Each row is followed by its tier, which names the range that a hidden value of the row falls in. A new part has a new value, new ranges and new names.
[ -64 -150 -126  -41  277   85   16 -276  -91  465  178  -34  243   42
   48   90   27  261  -18 -288   69  -57  -73 -249 -107  -48 -367   54
   28  -58   30   -5 -208   32 -136  -14 -242  218 -143 -157   39 -202
  253]
Z757
[  51  154  136   57  229  -43 -263  -90  210  457  341  125  141  216
 -280  343 -111  338   39  -11   20 -187  -19  -98  -19  -88  -14  -49
  112  109 -212  213    4  108  178   -1 -199  -36  268   31  133  324
  -34]
Z686
[ 141  102   -9   65  181 -110   49  438 -129 -324  219   -6 -123  112
   35   77  186  154    6   78   87   52  101  406  -27  -84   78  -33
 -270  265  -40 -181  114  119  300  195  129 -334  302   57   65  -51
  -74]
Z257
[  41  279 -168  335  244  381 -442 -139  200   36   42   92  328  -64
 -274  275 -160  220   12   90  102  -27  -30 -139 -140  193   43  207
  252  -87  355 -293  112  -49  -14  168  -35  303 -112   11   28  108
  -53]
Z757
[ 247  140 -114  -18  129  -35    6 -269  396  381    0   10   63  139
 -138  239 -163   72  -44 -173  155 -394 -104  -38 -119 -145 -101   34
  360   49 -188   93  124  281  180 -130 -244  251  -86   22  158  544
  -16]
Z878
[  33 -169   32 -204  210 -121 -120 -421  416  898  202  -94  119   89
  -90   15 -230  258 -231 -102  -71  -37 -186 -129  126  -79 -233  -16
  148   82 -260   88 -380   41    3 -388 -171  348  -60  -92   93  329
  260]
Z757
[  14  -39  -43   26 -394  -45  109  126 -248    5   83   39   15  111
   40   27   35  -65   61   37 -246  126   69  203  105  -42  120  130
   38  183 -167   16  137  -25  -56  -68    6 -205  -45  132  -28   -5
 -198]
Z193
[-142  -94   -7  -78 -256 -110   56   38   15  309  236   52   32   19
  109 -151  -17  -74 -106   87 -449  310   36  284  414  -37  174  130
  -51  131 -163  -57 -188 -168 -142 -288   63 -232   54  -84 -120  -78
   75]
Z822
[ 124 -115  -99 -202 -139   70   74  131  153  -58  -60  -19  -13  -52
  224 -284  -48  -66 -168   56 -202  241 -144  414  166    1  101  144
 -123  173   64 -387 -206  -38  -44 -166  133  106 -219  -50 -160  -41
  139]
Z453
[  62  203 -186  162 -103  -93   73  294  -15 -149  135  121   -4  -13
  141  -29   87 -123   -6   82 -262  148  182  456  288  -60  213  195
   19  176  -37 -207  166    4   -5   39  198 -397  149   45  -94  -40
  -99]
Z822
[-257 -344   41 -226 -450  325  132 -174 -418   -1  -89   39  114  147
  -51  170   83   91   60 -175   22   92 -119 -219 -271  138  -68  -14
 -175  -92  -65   99  -49 -123 -116 -114 -429  307 -341  -89  -40 -331
  -78]
Z686
[-247 -356    8 -277    0  388  -17 -282  -38  218  -24   -6  216  -19
   35  -24  -16  207 -123 -194   48  159 -267 -214 -158  167 -161    9
 -240 -163  190 -177 -419 -163 -162 -169 -346  517 -364 -333  -92 -385
  316]
Z553
[ 180  -23  -41   11   23    9  213  339  -24 -333    7  -40  -72   -8
  215 -124   62  -69  -56  -59   32    8  -46  408    4  -50   93   46
 -181  229   97 -323  -43  135  163   80  108 -148   -5  -89    6  -46
   86]
Z553
[ 138   46   95  -53  137  201 -169 -186  312  374   84  126  237  112
 -104  171 -258  154   -4 -164   23 -243 -180 -119  -80  -39  -73    9
  193   81  -63   16 -182  129   51  -45 -220  262 -111  -48   10  310
  130]
Z822
[-106   99 -156  189    3   -2  -40  392 -257 -243  254   88   53  -67
  153  -78  186   15  -12  159 -283  405  224  416  291   45  161  185
 -222  153  120 -336   20 -176  -85  134  282 -432  194   -3 -149 -408
  -22]
Z686
[ -96  -36 -173   97   33 -213  128  197 -106   23  260  -79  -36  -75
  152 -172  233   93  -90   96 -194  310   38  344  251  -38  143  192
 -228   42  179 -242    7  -89  -66  -57  108 -320  167 -210   28 -314
  106]
Z553
[-186   40   78  -67  237  268 -149 -241   86  270  220  120  133  199
 -286  440  -69  159  -29 -139  168 -168   67 -213 -142   41 -145 -190
   34  -45 -268  147 -147   -2  228  -75 -332  196  110  -59   39  116
   49]
Z878
[  65  -68 -194   17 -373  -75  216  167 -243  -48   -6   19   30   -7
  254 -157   82 -134   18  -30 -302  196   54  314  186  -61   71  244
   22  171  -32 -156  104  -18 -197  -48  103 -204 -168   65 -105 -165
  -88]
Z686
[ 219  167 -118   43  371 -175   47  118  301   95  167  -20  -65   54
   33   73   22  107 -120  -55  117 -152   29  303   61 -146  -34    1
   10  178  -97 -145   21  226  273    9   48 -108  217  -46  109  247
   95]
Z757
[-315 -315   70 -209 -362  389  -62 -138 -323  -27   -9   20  131   92
 -133  106   56  171   -4   21  -41  283 -149 -157 -196  220   38   11
 -263 -110   76  -57 -145 -260 -109 -138 -317  338 -285 -113  -79 -374
  -33]
Z257
[  81  -42 -147 -174 -258   38   88  -72  113   66  -99   14  -47   77
   15  -20  -18  -42 -105   42 -103   96  -52  243   37    4   62  100
   46   90 -165 -114   46   17   34 -207  -46  178 -168   90  -61  136
  -94]
Z679
[ 261  102   19   21  340   83 -184   95  169  237  196  104  215   69
   81   38 -185  164   -6 -120  -56 -103  -24  107   53 -113 -185   38
  106  279  -73 -161 -226  136   39  130  102    1    9   99  -72  164
  168]
Z193
[-238 -117 -157  -24 -209  365  -67  -99 -442 -186  -99   94  158   91
 -144  336  202  263   89  -88  169  135   27 -217 -358  217 -107   62
 -176 -158   83  -26  199 -127  -92  125 -338  302 -228   10  -32 -447
 -217]
Z686
[  -8 -131  149   38   26   87   -8 -204  -11  529  297  -50  231  104
  -35   18 -248  -25    6 -148 -184  -96  -80 -154   95  -90 -127   10
  233  144 -125   66 -349   -1  -48 -169  -94   14  -92  -55   53  199
  217]
Z878
[ -10   95 -163  -95 -147  147  113   66   19 -253  -39  135  -36   88
  -10  110  150  -15   13    7   13   21    0  257  -72    7  165   81
  -87  -41    4 -130  192   34  105   -3 -161   20  -27  -46  -72  -66
 -100]
Z679
[-102  -40   23  -97 -147   43  121  122  158 -171   89  -56 -158   25
  -40  -40   14 -164 -177  146  -73  145  -30  382  148   35  310  -27
 -162   68  -36 -215  -94  -75  238 -269  -15  -60   65 -184   14   95
   44]
Z878
[  81  -34  -53  -88  -87 -112   98  236   30 -111  103  -26  -93   37
   97 -118  115   78  -69   97 -101  158  -82  392   93  -66  181   99
 -208  142   52 -202   28   23   84  -65   36 -143   55  -82    3  -49
   11]
Z257
[ -93  -54  -37   29 -193    1 -105  172 -111   85  210   25   73  -24
   73 -144   -9   10  -83  202 -395  427   70  305  330   55  161  170
 -102  182   -7 -232 -142 -226 -141 -123  215 -195   21   40 -142 -175
   -5]
Z193
[-101  -50  -34  -32  -67  215 -125 -270  -79  419  183  149  361   88
  -61  115  -39  241  147 -157 -163  -30 -175 -279  -75  -33  -72  189
  128 -144  151   85  -57  -61 -286   -9 -353  158 -214 -144  -56 -156
  109]
Z257
[ 151  -15  -14 -225  440  160  -12 -178  159  407  165  136  213  171
   81  140  -86  220    4 -358  115 -267  -77 -103 -132 -168 -414  -90
   56  100 -213   25 -312  204   65   63 -217  221  -56  -18  -78   64
  300]
Z679
[-108 -153   43 -211 -121 -113  232  162 -259  -11  215   -5 -167  209
   43   72  199   36  -45  -17  -66  144  121  271   56  -85  -18 -131
 -289  191 -386   76  -63   -6  197 -120  -68 -234  198   35  -10 -135
  -46]
Z453
[  84   40 -155  -51   71   50  -36  239   -5 -408  -63  -45 -151   47
  -75  112  213  250 -104  154  246  149  -23  327 -206   97  101   21
 -317   73  107 -304  212   44  271   95   -3  120   57   24   61 -100
 -159]
Z453
[  89   51   58   84  -64 -362  -21  253    4  341  446  -38  -62  101
   59 -146  -58  -34  -82  238 -472  277  173  459  501 -168  144   85
   38  418 -341  -37 -124  -53   59 -179  365 -538  341  194  -14  210
  -29]
Z453
[-209  -92   38  -72  222  265 -153 -191 -209  315  303  103  255  155
 -134  236   52  322   65 -129   21   55    4 -258 -138   35 -241  -49
 -105  -62  -48   62 -225  -99  -43   59 -262  134   29  -62  -47 -277
  145]
Z679
[  78  -66  -90  133 -484  211  167  221 -174 -380 -160  -65   10  -85
  159 -192 -113 -383  -55   99 -242  218   14  375  130  125  249  199
   78  226  104 -404   -4  -88  -47  -85  240  -50 -304   85  -99    8
 -110]
Z757
[-238 -195   44   -3 -277  440 -149 -159 -432   13   41   17  204  125
 -212  213  -32  114   55   46  -41  236   23 -227 -205  242  -81    8
  -47    2  -38  -42 -104 -237  -73  -14 -150  280 -227  140  -64 -239
 -138]
Z679
[-255 -289   53 -102 -582  439 -145 -158 -222  -88 -203  -33   94   30
 -212  108 -108   30 -101  158  -72  353 -120  -97 -149  367  152   56
 -110  -20   31 -156  -83 -301  -81 -236 -167  480 -399   42  -61 -144
 -210]
Z822
[ 161  331  -62  198   19 -144   -3  214  125    5  211  166  -14  139
  -63  229    0  -34   59   35 -108 -149  192  321  160 -140  176   64
  169  223 -248   44  268  170  208   73   60 -393  312  139   44  315
 -199]
Z822
[  41  -56   14 -154  106   29   55  324  -37 -269  112  -19 -153   81
   80  -26  108   62 -145   90   32  204   60  437   41   12   34 -103
 -356  259 -143 -275 -154   -2  279   -3  142  -97  153   33  -62 -101
   36]
Z453
[  60   62  -48  -82 -103  -65   16  226  141 -117   99   48  -94   47
   30  -50   64   32  -88  156 -142  162  -28  432  154  -37  254   86
 -155  141  -24 -195   49   -5  124  -97   55 -143  104  -38  -44   47
  -44]
Z257
[ 124   50   46   38  -36   23   16  411  -44 -358  112   15  -75   50
   54  -33   49   15  -24  131  -46  122    4  430   47   -8  222   29
 -217  259   50 -275   18   33  204   90  150 -229  124   15  -11   -4
  -51]
Z193
[ 246  215  -53  322  121    4 -133   52  131  142  159   -8  166   23
  -81   95 -173   41   41   25  -51 -143   -2   90   36  -54   56  169
  307  195   85 -140   98  138   69   99  111  -95   35   98  120  338
  -45]
Z757
[  20   -3 -154 -125 -314   49  179  185 -121 -118  -27  154   -5   51
  239  -53   39 -221  -31  -58 -290  170  152  393  228  -48   52  106
  -17  204 -263 -138    2  -30  -75  -85   93 -176 -105  116 -235 -110
  -82]
Z193
[  39   -6  264   31  347  -45 -289    7  218  537  452    9  151  128
 -150   89 -219  291  -88   47 -115   15  -51    6  165  -59  -55  -91
  -15  264 -170   15 -392    1  153  -79   40  -79  275  -19   77  245
  204]
Z822
[  26  -92 -120  -12 -247  -83  240  136  -81 -228  -39 -183 -211   33
   13  -32   95 -143 -140  100   22  122   27  354   18   17  157   37
  -87  140  -73 -194  124   16  204 -186   48  -38  -45    0  111   81
 -129]
Z878

Next part:
[ -78    2   21   80  -35    2 -109  -74  -21   24  -55  201 -101  -66
  -16   67  138  -44   20  -29   50  -20   66   78  -64  -10  118  -25
  -31  -43  137  -16   57 -168    3  -27  138   65   14  -10  -58  -54
  -61]
D
[  10    7  -51   67   18   11   76  -82   13  -44  -20 -193  -64   68
  -30  -16   30 -107   99 -138   16  -51  106   39  -50  -72   62  -22
  -38  -41   28  131   -8 -150    3   16 -129  -35   -5   17 -133   48
   82]
A
[   8   66  -62 -176 -119   38  -61   87  169  -97 -202   45   50  174
 -113   73    7  -21  109 -127 -156  101  -20   80  -45 -100  128 -189
   49  -59   21   18 -136 -167  -52 -219  177 -124  -84   11  253  -44
  112]
T
[  77  114  -23 -206 -104   53  128   98  152 -105  -84  -89   76  266
  -62   47 -219  -96   81  -49 -143  161  -28  -11  -19 -112   58 -158
  -72  -75   74    8 -178   15  -96 -136  259 -155 -121   66  418 -142
  275]
B
[ 119  -68   57   32 -220   63   24 -153   10   45  -73 -112  -50    6
   79   52   86 -154  -33   38  118    9   96  -87   72   30   54   77
  -33  113  120   87   31   20 -127  123   33  -22  -40  -52  -18 -107
  -92]
B
[ 146  -41  -91   -5 -138   53   62  121  174 -121  129 -112  -73  -70
   98 -339  108   45 -105  -75 -212   70 -309 -104   86   91 -153  -75
  162   13 -167  -71   54   11  290  -34 -290  -72   61  153 -116  -21
  -19]
V
[  57   73  150   59  -48  -30  -14 -247  -53  106   75   44   15  -56
    0   -4  -82  -70  209   -9  209   21  -38   69   31   17   -9 -123
    5  -94  -89  -22  -13   39 -209 -137  324   48   12  -41  -48  -97
  -29]
R
[ 135   50   -8   -1   -9   27  132   25  125  -75  296 -234 -110 -116
   53 -289 -144   61   82 -119  -96  135 -277 -113  -88  -48 -239  -34
  -26 -164 -147  -68   90  153  219 -128  -77  -60   44  173   36 -113
  198]
V
[   2   12  -27   63  166   22   -6   30   30  -28   66 -126 -104 -163
  -11 -119   68   64   20  -70   -7  -56  -69   19  -10 -162 -177    0
   37 -127   -5  -65  111 -122   81 -141  -66   -9 -105  177  -97  -92
   96]
T
[  98  108   69   29   96  -56  -14  -42    6   -2  128  -39   53  -41
 -117  -54  -41  -24   86   44  -17   97 -150  113  -24  -56  -69 -308
  -46 -146 -161  -19 -135 -150   41 -106  183   29   40  -41  -60   56
  184]
D
[ -41   21  -33   85  109   23  -44  -77  -77   -5 -112   76 -113   49
  -47  122   27 -100   -6   -4   59  -57  219   40  -70  -77   86   36
 -133  -70  257   24   16 -147  -35  169  169   31  -33    8   11  -29
   86]
B
[ -32   72  108  170  184  -52  -24  -89  -92   67  201  176 -132 -149
  -15  -11  -47  -48   20   87  105    6  -21   49  -72  -16  -76  -81
 -158 -197  105 -108   60  -36   52   24  268  139   65   21  -81  -75
  108]
Q
[ -61  -50  -35  110   78  -13  -53   50  -23  -16  -28  108 -191 -132
    9  -31  124   10  -88  -45  -70    9   35    6  -77  -20   22  -60
  -20  -58  161   51   75 -182  123   74  -46   27   71  -19  -94   26
   22]
L
[-155  -94  -76  113   64   -3  -50   64   41  -25 -145   73 -241  -73
  -16   80  231  -41  -43 -136  -51  -87  177   14 -128  -75  118   24
  -39  -37  258  134  121 -272   83    1 -185   -2   14  -48 -124   44
  -25]
Q
[  87  103  239   35  -98  -45  -78 -191  -48  112  155  263  -56 -233
   65   30  -95  -97   40  124  120   89 -154   54  -38   62 -108 -104
 -108 -124   84 -258   47   88  -84 -109  568   93   32  -93  139 -218
  -33]
R
[ -20   38  139   -4 -230   59  -56 -304 -119   97 -114  125 -104   31
   60  279 -163 -193  146  -50  222   83  312    4 -149  -48  236  191
 -211  -26  402   52   56  111 -303  115  534   23  -20  -69  301 -261
  -12]
T
[ -61  -32  -18  -32  -71   24  -93  115  139  -21 -190  302 -108  -22
   28   45  192  -41  -98    2  -92  -50  -33    6   58   34   31  -71
   85   -6  187 -126   53 -135   -2 -135  122  -33  -76   -3   93 -113
 -124]
B
[  37   72 -121  -75  -41   33  127   75  188 -167   15 -205  -40  179
  -53  -87  -47 -100  111 -212 -189    7  -41   21 -103  -87    8  -54
  -47 -105   -8   -5  -46 -106  152 -127 -139 -120  -36  105   74    3
  200]
A
[  -5   85   55   33   55   20  -32  -74  -47   43  119  138  -38  -56
  -37  -28  -92   76   85   57  112  117  -81   -4  -72  -71  -23  -67
  -97 -139    6  -69   37   50  -13  -69  343   61  -27  120  124 -176
  136]
V
[ -61  127   13  -71  128   -9  131   66  149  -31   33  -24   14  149
  -90   -6 -160  -30  227 -103    2    2  -66   49  -14 -148  -41 -179
  -19 -215  -40  -33  -60  -12 -122 -374  187  -78 -139  129  173 -132
  222]
T
[-122  -91  -47   48   59  -14 -102  163   44  -20 -232  196 -149 -153
   12   34  285   14 -163  -40 -136  -68   31   71   29  -46   61 -140
  137   20  193   47   51 -350   38  -88  -97  -29  -39  -52  -93   29
 -105]
T
[ -57  -79   93   64 -125   -2  -69   77   18   67   19  267 -158 -239
   59   48  216   27 -205  155   -5  118  -96  -63  -62   14   47  -76
  -85   49  188  -11  113 -115   89  -43  107   70    8  -77   58 -146
  -68]
J
[  12  -25  -75   20   34  -21 -149   24  221  -19 -225  116  -25  124
 -214  146  386  -73   49   26   13 -133   14   50  -18   -3   47 -218
  -30  -23  -68    6  -60 -326   48 -144  -44  -13  -68 -191 -161  163
  -54]
L
[ -12   41   31   85  161   10   -5 -162  -88   71   40  -54  -90  -76
  -32  -36 -118   75  205  -88  196   17   52   -5  -58 -123  -59  -19
  -17 -164  -12   78   77   45 -145  -61  208   11  -29   90  -16  -97
  108]
V
[ 132   95  147  -99   11    3  107  -12   65   54  -31  -28  114   34
   13   21 -153 -107   37  138   66   41 -125   13  198  -61 -141 -230
   46  -60  -21  -96 -126   57 -286 -219  387  -83 -187   12  215 -197
   96]
C
[  -4   11   -3    5   14    5  -40   81   72   -8   68   67  -35  -81
  -51 -117   77  130   21    2  -40  114 -187   -5   -9  -54  -42 -186
   52  -79 -119    1   10  -90   84 -186   39    7   -9   87    0  -64
   78]
J
[  57  -19   16  103   -2   -2  -61 -150  -65   44    1   15  -67  -59
    9  -99   16   13   96  -70   88   35    0    9   40   54   17 -102
   93  -49  -70  103    7  -24  -58   71   63   25  110  -16 -172   37
  -47]
J
[ 118   88  133  -35  -94  -23 -154  -53  -31    9  100  180  -36 -243
   15  -46  -73   10  -28   44  -98  206 -202   88  -78    1  -84 -185
  -21 -120   37 -183  -28  -44   73  -55  430   36   86  -47  165 -115
   64]
D
[  45   48   23   24   70    5   71  -67  -20    6    0 -138   19  -14
  -18  -43  -23  -38   69  -14   67  -30  -17   52   52 -106  -61 -102
   18  -48  -43   13  -26 -108 -101 -100   74  -29 -109   64  -37  -64
   91]
R
[  20  -58   53   44 -147   11  -88  142   21   -8   35  305 -112 -222
  111  -77  212   -6 -327  177 -162  111 -187  -24   62  104   -6 -110
   27   72  165 -140   53 -138  203   65   69   67   53   -1   13 -113
  -99]
B
[ 163   -1   24   54 -205   61  -21 -231   81   31  -56  -25   32  200
  -47  125  180 -241   31  134  199  -80   97  -55   68   98   83   52
 -151   89   16  -28  -36   -6  -62  160  106   43  -54  -86  -99  -32
  -91]
L
[ -30  -55  120  166  -61   38  -85 -151 -112  128  -69  328 -166 -134
   93  223  215 -182 -230  280  231 -104  183  -56   13   56   63  177
 -228   84  423 -137  162  -50  -69  247  318  150  -87  -74    4 -217
 -162]
L
[ -54  -25 -184  -54  106   81   27  286  206 -158 -162   -7  -80   31
    7 -111  234   24 -166  -64 -227 -157  -79   -5  107 -126 -116    9
  145  -13  106 -154   78 -243  173 -172 -246 -112 -235  257    9 -100
   27]
C
[ 191  115  -56 -107  -98   64    3  -82   91 -124   74 -292   62   82
  -80 -109 -109  -25  155 -137  -94  111 -106   39  -87 -126  -77  -39
  -42 -100 -138  -68  -77  -32  100  -64   85  -85  -48  135  118  -58
  221]
A
[ -65   34    3   24   38  -34   12   36   16  -34   18   40 -106  -72
  -16  -44  -33   -1   67 -141  -97   68  -28   79 -107  -69   45 -154
    5 -124   61   56   -2 -154   43 -131   48  -23   56    1   18   -4
  105]
A
[ 208  172   12  -24  141   40   62 -321   27    2   29 -453  138  244
 -200   64 -209 -135  415  -92  264  -71  121   62  -21 -215 -120  -24
 -139 -196 -200   25 -125   43 -242  -83  256  -61 -174   78    2  -29
  279]
T
[ -87  -85   87  174   18   -3  -75 -119  -80  114  -52  202 -252 -217
   84  114  154  -74  -69   39  170  -80  159  -44  -61    5   24  114
 -101  -21  317    7  203  -58  -68   87  136   87    4  -82  -80 -123
 -134]
L
[   7   65  -24   36  123   17   19   50  -33  -56   82   19  -67  -36
   -4  -97  -79    7  -36   -9  -83   54  -43   33  -19  -81  -60  -66
  -35 -130   86  -71   -3  -76   98   34  116   14  -10  158   45  -82
  179]
Q
[ 151   92   43  -92 -320   81  -18 -243   89  -34  -86    3   13  202
   -3  185  -48 -284  109  -14   78   10  124    0  -89   27  120  136
 -215   14  195 -142  -33   67  -89   81  371  -35  -73  -57  254 -174
    4]
A
[  63   89   46  -66  -90  -20   70   42   90  -55  123  -17   19   14
   -2 -137 -148  -25   98  -92 -142  175 -200   52  -13   -1   -4 -251
   48 -119 -105   -6 -107  -13   37 -191  126  -53   71   39  106  -47
  145]
D
[ 120   73 -125   32    7   77  -53 -101   19 -112   60 -153  -12  156
 -125  -38   33  -48   59  -35  -12   25   55    7 -112  -79   16   67
 -169  -77  -16  -43  -31  -96  204  199   15   28   -7  145  -38   12
  200]
L
[  34    7    6  -17   24   36  -22    0   39  -11 -147   42  -55  -49
   53   -6   39  -67  -32  -28  -18  -82   12   29  111  -45  -77  -24
  108  -33  135  -97   32  -77 -107  -68  141  -65 -123   63   47 -122
  -45]
T
[  -7   68   53   64   94  -14  158 -129  -85   21  162 -334  -41  -14
  -72   11 -178  -25  205 -101  124  102   87   30 -181 -231   28  -57
 -196 -130  -10  217  -17  -71  -76  -81   37   -4  -32   47   15  -53
  309]
R
[  -6   13   61   94   36  -27  158  -85    2   75   55 -118    7  144
 -121  138   24 -113   90  121  198   63   90  -38  -73  -75  145 -186
 -242  -10  -20  271  -98  -99 -107   -7   32   31  -27 -128  -55   36
  185]
V
[ -99  -51  -78   53 -115   58 -116  -87   53  -25 -259  161 -147   96
  -20  199  248 -159    8 -101   44 -141  272   38  -85  -13  229  149
  -70   38  309   26   89 -210  -22   78   20    5  -54  -39  -33  -36
 -135]
T
[ 132    4  -11  111 -173   72   47 -139 -113  -40  108   30  -53   64
  135 -124  -39 -165 -146   73   -4   58   40  -53   84  161   84  100
  -61   70  141  -38   -4   68  115  420   54   73  125  108  -84  -69
  -20]
L
[ 108   12  -51   -8 -192   55   89 -108   29  -91   19 -296  -28  111
   -2  -20  -25 -145   62 -136  -52   82   86   -6 -106  -56  120   39
 -108   31   45  147  -48  -84   70  123 -117  -61   33   15    0    9
  127]
A
[ -95   38   -5  -29   86  -32   46    6  119   -4  -39 -154  -61    2
 -136   43    7   49  271 -208   38    9    6   62 -161 -224   14 -157
  -28 -157  -74  142   11 -178  -97 -403   -6  -81 -104   -9   44  -24
  168]
R
[ -10   94  -22  -63 -187   83  -76 -182   71  -24  -78   69   19  270
 -114  172  -38 -112  246  -97  122   49  169   36 -131  -66  233   88
 -162  -74  102   -6  -36    9 -103  -42  315    9  -63   77  200 -150
   80]
C
[ -76   23 -122   49   16   67   -9  -57  -19  -96  -79   25 -165   37
   60  -54  -13  -62   58 -233  -52 -105  155   44  -76  -56   64  188
   15  -85  230  -61  127  -79   63   75   -6  -27  -23  197   -2  -97
    9]
A
[  99  102   27  -52  -25   34  181  -26   -2  -65  269 -367    8   19
    3 -198 -344   38  189 -160  -62  254 -115  -25  -93 -168  -57  -81
  -54 -165 -114  126  -63  119   19 -102   47  -68   30  215  158 -132
  358]
C
[  95   45 -114   28   30   97   23 -146  -22  -56 -102 -208   38  264
 -127  104   45 -117   54   36  129  -55  218  -16  -29 -124   91   94
 -189   16   69   75  -63 -111  -24  233   50   -8 -138   97   -4  -15
  173]
J
